Below is a small trained network, with its code and all its weights. Each question gives an input and a class and asks what happens when units are switched off, that is, made to give their printed mean instead of their output.

import numpy as np


def w(rows, s, z=0):
    codes = np.array(rows[::2]) - 128.0
    scale = np.full(codes.shape[1], s)
    scale[-1] = z or s
    return codes * scale


def f(y):
    return np.maximum(y, 0)


def log_softmax(a):
    a = a - a.max(-1, keepdims=True)
    return a - np.log(np.exp(a).sum(-1, keepdims=True))


def net(x, mask):
    res = np.array(x, float).reshape(1, 4) / 4 @ E
    y = f(res @ A[0][:, :-1].T + A[0][:, -1])
    res = res + np.where(mask, y, B[0][:, -1]) @ B[0][:, :-1]
    return log_softmax(res[-1] @ U[:, :-1].T + U[:, -1])


A, B = {}, {}
E = w([
[139,160,125,91,156,141,137,178,117],'x0',
[79,38,60,118,144,48,36,203,105],'x1',
[121,144,125,163,128,121,150,155,100],'x2',
[22,53,124,24,64,182,248,96,66],'x3',
],0.012)
A[0] = w([
[134,236,170,122,93,175,192,59,140,45],'neuron 1',
[110,62,97,78,162,40,110,162,120,4],'neuron 2',
[254,177,172,180,166,62,53,152,208,199],'neuron 3',
[162,190,174,152,123,241,186,60,138,53],'neuron 4',
[47,40,49,115,127,73,47,193,76,37],'neuron 5',
[110,110,164,74,141,155,108,127,191,245],'neuron 6',
[7,88,142,10,39,142,232,120,72,189],'neuron 7',
],0.0082,0.002)
B[0] = w([
[136,113,205,89,197,191,138,224,160,187],'neuron 1',
[150,108,186,92,92,162,215,133,159,170],'neuron 2',
[69,146,55,229,83,85,59,117,69,223],'neuron 3',
[93,32,178,100,146,189,135,190,183,191],'neuron 4',
[178,95,224,41,224,206,182,152,148,201],'neuron 5',
[111,156,123,136,89,168,116,94,89,147],'neuron 6',
[6,200,46,183,44,27,81,106,125,254],'neuron 7',
],0.011,0.024)
U = w([
[65,231,1,200,28,7,96,70,139,249],'0',
[113,28,227,82,151,188,161,121,214,7],'1',
],0.0094,0.0014)

Each question gives the input, the list of numbers given to net, and the class t.
The units are the neurons (one row each of A and B). Each row of codes is followed by its name. A weight is (code - 128) times the scale printed after its matrix; where a second scale follows, it is the last column's (A, B and U).
mask holds one flag per neuron, in row order. A switched-off neuron (its flag False) gives its mean, the last column of its row in B, instead of its output. The means were averaged over made-up inputs and are rounded, as every weight is.
A unit's drop is (log p(t) with every unit on - log p(t) with that unit switched off) / (log p(t) with every unit on - log p(t) with every unit switched off).
unit that matters most: the unit with the biggest drop
k most important neurons: the k neurons with the biggest drops, biggest first
drop of u: that unit's drop, to one decimal
input [2,-3,-5,1], class 1: unit that matters most -> neuron 3
input [3,-6,-1,7], class 0: 2 most important neurons -> neuron 7; neuron 5
input [-6,-3,-6,2], class 1: 3 most important neurons -> neuron 3; neuron 4; neuron 1
input [4,-7,-6,7], class 0: 3 most important neurons -> neuron 7; neuron 5; neuron 2
input [6,-4,2,3], class 1: 3 most important neurons -> neuron 3; neuron 1; neuron 4
input [-1,-8,7,8], class 0: 3 most important neurons -> neuron 7; neuron 5; neuron 2
input [-2,6,5,-3], class 1: 2 most important neurons -> neuron 7; neuron 5
input [-5,-1,7,0], class 1: drop of neuron 7 -> 2.5
input [7,1,-3,8], class 0: drop of neuron 7 -> 0.1
input [-2,-3,2,2], class 1: drop of neuron 1 -> 0.2
